Below are the code and all the weights of a small trained network. Each question names an input and a target symbol and asks about switching units off, where a switched-off unit gives its printed mean instead of its output.

import numpy as np


def w(rows, s, z=0):
    codes = np.array(rows[::2]) - 128.0
    scale = np.full(codes.shape[1], s)
    scale[-1] = z or s
    return codes * scale


def f(y):
    return np.maximum(y, 0)


def softmax(a):
    e = np.exp(a - a.max(-1, keepdims=True))
    return e / e.sum(-1, keepdims=True)


def log_softmax(a):
    a = a - a.max(-1, keepdims=True)
    return a - np.log(np.exp(a).sum(-1, keepdims=True))


def net(x, mask):
    ids = ['αβεζηθξσψ'.index(c) for c in x.split()]
    T = len(ids)
    res = E[ids] + P[:T]
    u = 0
    for l in range(2):
        r = res
        for j in range(2):
            rows = slice(4 * j, 4 * j + 4)
            q, k, v = (r @ M[l][rows].T for M in (Q, K, V))
            z = softmax(np.where(np.tri(T) > 0, q @ k.T / 4**0.5, -1e9)) @ v
            o = O[l][rows]
            res = res + np.where(mask[u + j], z, o[:, -1]) @ o[:, :-1]
        u += 2
        y = f(res @ A[l][:, :-1].T + A[l][:, -1])
        res = res + np.where(mask[u : u + 8], y, B[l][:, -1]) @ B[l][:, :-1]
        u += 8
    return log_softmax(res[-1] @ U[:, :-1].T + U[:, -1])


Q, K, V, O, A, B = {}, {}, {}, {}, {}, {}
E = w([
[119,182,41,192,164,108],'α',
[66,159,65,194,164,139],'β',
[155,113,115,175,173,85],'ε',
[181,90,98,165,138,150],'ζ',
[193,151,173,210,131,122],'η',
[143,83,209,189,158,112],'θ',
[152,79,140,183,97,238],'ξ',
[47,34,121,156,148,250],'σ',
[42,83,151,179,244,195],'ψ',
],0.014)
P = w([
[129,179,89,47,135,140],'0',
[129,193,158,28,180,203],'1',
[116,126,92,104,92,115],'2',
[137,175,164,93,193,194],'3',
[137,120,79,138,116,113],'4',
[154,160,158,126,205,192],'5',
[156,103,82,164,122,115],'6',
[139,161,137,154,221,204],'7',
[162,88,83,191,127,112],'8',
[147,132,141,167,229,203],'9',
[162,75,82,221,123,113],'10',
[116,131,167,201,222,222],'11',
[173,63,80,244,135,105],'12',
[162,162,97,176,201,189],'13',
],0.011)
Q[0] = w([
[88,150,186,112,97,178],'L0H0',
[87,103,135,181,103,105],'L0H0',
[94,128,135,49,13,63],'L0H0',
[142,82,107,169,132,136],'L0H0',
[105,123,135,176,139,137],'L0H1',
[101,175,161,69,43,102],'L0H1',
[101,141,158,69,92,101],'L0H1',
[161,160,127,153,247,207],'L0H1',
],0.013)
K[0] = w([
[127,136,96,83,121,134],'L0H0',
[157,107,137,104,178,199],'L0H0',
[120,163,157,7,104,135],'L0H0',
[113,98,157,167,85,159],'L0H0',
[105,127,141,154,148,148],'L0H1',
[130,127,126,55,110,118],'L0H1',
[104,173,146,62,150,102],'L0H1',
[130,85,106,206,137,87],'L0H1',
],0.017)
V[0] = w([
[139,154,42,207,115,177],'L0H0',
[139,188,119,122,172,78],'L0H0',
[157,84,107,135,111,220],'L0H0',
[123,33,160,87,165,137],'L0H0',
[99,200,195,162,91,232],'L0H1',
[142,147,114,63,151,49],'L0H1',
[79,161,155,44,157,130],'L0H1',
[173,113,109,254,192,138],'L0H1',
],0.0099)
O[0] = w([
[149,60,130,49,143,114,203],'L0H0',
[95,168,180,117,76,106,115],'L0H0',
[159,87,75,97,126,56,170],'L0H0',
[103,65,53,177,85,151,135],'L0H0',
[253,148,11,152,250,74,117],'L0H1',
[113,176,161,162,58,233,76],'L0H1',
[129,189,79,161,184,239,58],'L0H1',
[48,113,162,130,129,53,254],'L0H1',
],0.0077,0.014)
A[0] = w([
[105,178,161,60,255,92,144],'L0N0',
[64,180,106,108,77,185,137],'L0N1',
[126,113,151,17,212,109,123],'L0N2',
[142,105,176,130,176,112,62],'L0N3',
[198,165,132,182,211,70,183],'L0N4',
[9,158,125,112,178,85,202],'L0N5',
[48,161,112,125,164,119,255],'L0N6',
[121,174,122,165,135,75,147],'L0N7',
],0.0062,0.0028)
B[0] = w([
[148,84,229,23,140,202,218],'L0N0',
[113,173,157,149,84,95,138],'L0N1',
[134,106,91,116,204,209,239],'L0N2',
[176,152,53,197,205,128,192],'L0N3',
[178,99,11,127,241,100,207],'L0N4',
[234,3,211,172,141,65,254],'L0N5',
[189,65,240,97,124,116,191],'L0N6',
[149,190,125,93,110,45,162],'L0N7',
],0.0046,0.0097)
Q[1] = w([
[225,89,66,217,130,21],'L1H0',
[137,170,209,51,199,174],'L1H0',
[173,149,15,237,147,188],'L1H0',
[68,189,39,192,22,172],'L1H0',
[204,92,133,1,179,127],'L1H1',
[69,165,160,62,39,149],'L1H1',
[141,149,77,124,79,124],'L1H1',
[160,55,162,91,97,121],'L1H1',
],0.008)
K[1] = w([
[127,3,123,72,154,126],'L1H0',
[135,143,30,122,108,63],'L1H0',
[65,119,111,99,165,238],'L1H0',
[150,243,112,28,197,214],'L1H0',
[36,170,136,55,153,52],'L1H1',
[221,178,159,72,93,133],'L1H1',
[201,168,121,74,167,248],'L1H1',
[189,181,179,215,211,66],'L1H1',
],0.007)
V[1] = w([
[196,113,247,255,179,88],'L1H0',
[245,164,190,128,103,62],'L1H0',
[23,3,148,50,94,164],'L1H0',
[96,76,162,224,225,169],'L1H0',
[178,131,201,180,145,164],'L1H1',
[153,184,161,165,111,44],'L1H1',
[85,87,117,85,48,63],'L1H1',
[158,76,100,143,95,102],'L1H1',
],0.008)
O[1] = w([
[109,143,199,180,191,147,254],'L1H0',
[254,158,192,190,147,126,156],'L1H0',
[45,105,71,70,87,155,240],'L1H0',
[61,172,49,192,199,241,234],'L1H0',
[81,88,113,177,165,74,112],'L1H1',
[216,169,77,129,155,164,143],'L1H1',
[160,181,113,66,95,172,187],'L1H1',
[113,179,126,133,87,110,215],'L1H1',
],0.0074,0.015)
A[1] = w([
[108,67,82,193,72,106,167],'L1N0',
[170,118,164,57,241,150,255],'L1N1',
[131,141,51,23,160,83,62],'L1N2',
[2,188,61,126,160,107,74],'L1N3',
[95,51,235,193,131,131,238],'L1N4',
[232,44,153,86,74,133,173],'L1N5',
[117,175,242,108,81,129,115],'L1N6',
[44,86,51,136,158,86,91],'L1N7',
],0.008,0.0047)
B[1] = w([
[81,253,119,114,175,185,164],'L1N0',
[118,176,53,119,73,175,253],'L1N1',
[144,187,115,245,1,124,179],'L1N2',
[137,29,166,105,98,178,213],'L1N3',
[111,200,126,118,97,50,228],'L1N4',
[138,49,134,82,251,45,167],'L1N5',
[148,63,191,120,9,187,159],'L1N6',
[203,108,163,159,156,152,240],'L1N7',
],0.007,0.022)
U = w([
[253,82,176,45,103,153,2],'α',
[121,215,64,17,119,162,202],'β',
[129,145,176,144,42,113,253],'ε',
[81,77,72,41,92,31,252],'ζ',
[235,130,164,124,158,105,131],'η',
[93,235,107,188,115,126,205],'θ',
[210,115,48,118,123,86,100],'ξ',
[164,103,95,133,31,135,81],'σ',
[169,103,165,134,160,163,16],'ψ',
],0.0063,0.0031)

Each question gives the input, a string of symbols that net reads in full, and the target symbol t.
The units are the heads (4 rows each of Q, K, V and O) and the neurons (one row each of A and B). Each row of codes is followed by its name. A weight is (code - 128) times the scale printed after its matrix; where a second scale follows, it is the last column's (O, A, B and U).
mask holds one flag per unit, layer by layer, with each layer's heads first. A switched-off unit (its flag False) gives its mean, the last column of its rows in O or B, instead of its output. The means were averaged over made-up inputs and are rounded, as every weight is.
A unit's drop is (log p(t) with every unit on - log p(t) with that unit switched off) / (log p(t) with every unit on - log p(t) with every unit switched off).
The circuit of an input: a set's keep is (log p(t) with only the set's units on - log p(t) with every unit switched off) / (log p(t) with every unit on - log p(t) with every unit switched off). Starting from the 12 units with the biggest drops (on a tie, the unit counted first), units are removed one at a time, each time the one whose removal leaves the highest keep (on an exact tie, the one counted first), for as long as the keep stays at least 0.8.
circuit, biggest first: the units of the circuit, biggest drop first
unit that matters most: the unit with the biggest drop
top k neurons: the k neurons with the biggest drops, biggest first
which heads matter: for each layer, one digit per head in row order, 1 if its drop is at least 0.15 and else 0, layers parted by /
input ε ψ σ ξ, target σ: which heads matter -> 00 / 10
input ξ ε α σ σ, target σ: which heads matter -> 10 / 10
input ψ ε ε α θ ξ ε ψ θ θ ε η η ζ, target η: which heads matter -> 01 / 10
input ε θ β θ β α ε ε σ α, target σ: circuit, biggest first -> L1N2; L1H0; L0H0; L1N3
input ε ψ ξ ζ θ α θ ε, target θ: circuit, biggest first -> L1H0; L0H0; L1N3
input η α ζ ε ε β α ξ η θ, target η: unit that matters most -> L1H0
input ε σ ζ β η ξ θ ζ ε ε η, target η: circuit, biggest first -> L0H1; L1H0
input β ε α σ ζ η θ ε ε α α, target ε: circuit, biggest first -> L0H1; L1H0; L0N4
input ζ η β ζ α ξ θ η α β α ζ θ, target θ: circuit, biggest first -> L1H0; L1N3; L1N4
input ε σ θ θ ζ ζ, target ζ: circuit, biggest first -> L0H1; L1H0; L1N7; L0N5
input ε α θ σ ε σ α σ ε ε, target ε: which heads matter -> 01 / 00
input η ζ σ ε ψ θ ε θ ξ ε ε ε ψ σ, target ψ: circuit, biggest first -> L1H0; L0N5; L1N3; L0H1
input α α ζ β ε ψ η ε ξ ξ η σ, target η: circuit, biggest first -> L1H0; L0H1
input ξ θ ψ σ η ξ ξ ψ β σ, target β: top 2 neurons -> L1N1; L1N7
input β ξ ξ ξ ζ η ζ θ σ, target σ: circuit, biggest first -> L1H0; L1N2; L0H0; L1N7
input ψ σ ξ θ ε ε ψ η ζ η ξ θ ε β, target ε: circuit, biggest first -> L0H1; L1H0; L1N6
input α α ψ α α ζ θ ψ ψ α β β, target β: unit that matters most -> L1H1
input η θ ζ α ψ ξ α ζ ε ζ ε α ψ, target ψ: circuit, biggest first -> L1H0; L1N7; L1N3; L0H0
input ε ε θ θ β ψ σ β ξ θ ζ θ, target ζ: circuit, biggest first -> L0H1; L0H0; L1N4
input ψ α β ε σ ψ θ, target ψ: unit that matters most -> L0H0
input ξ ζ θ ε ε β θ ζ, target θ: which heads matter -> 11 / 10
input ψ α β η ε θ ζ ξ β α ζ, target ζ: which heads matter -> 01 / 10
input η ψ ψ ζ β ε β ζ, target β: top 2 neurons -> L1N1; L1N7
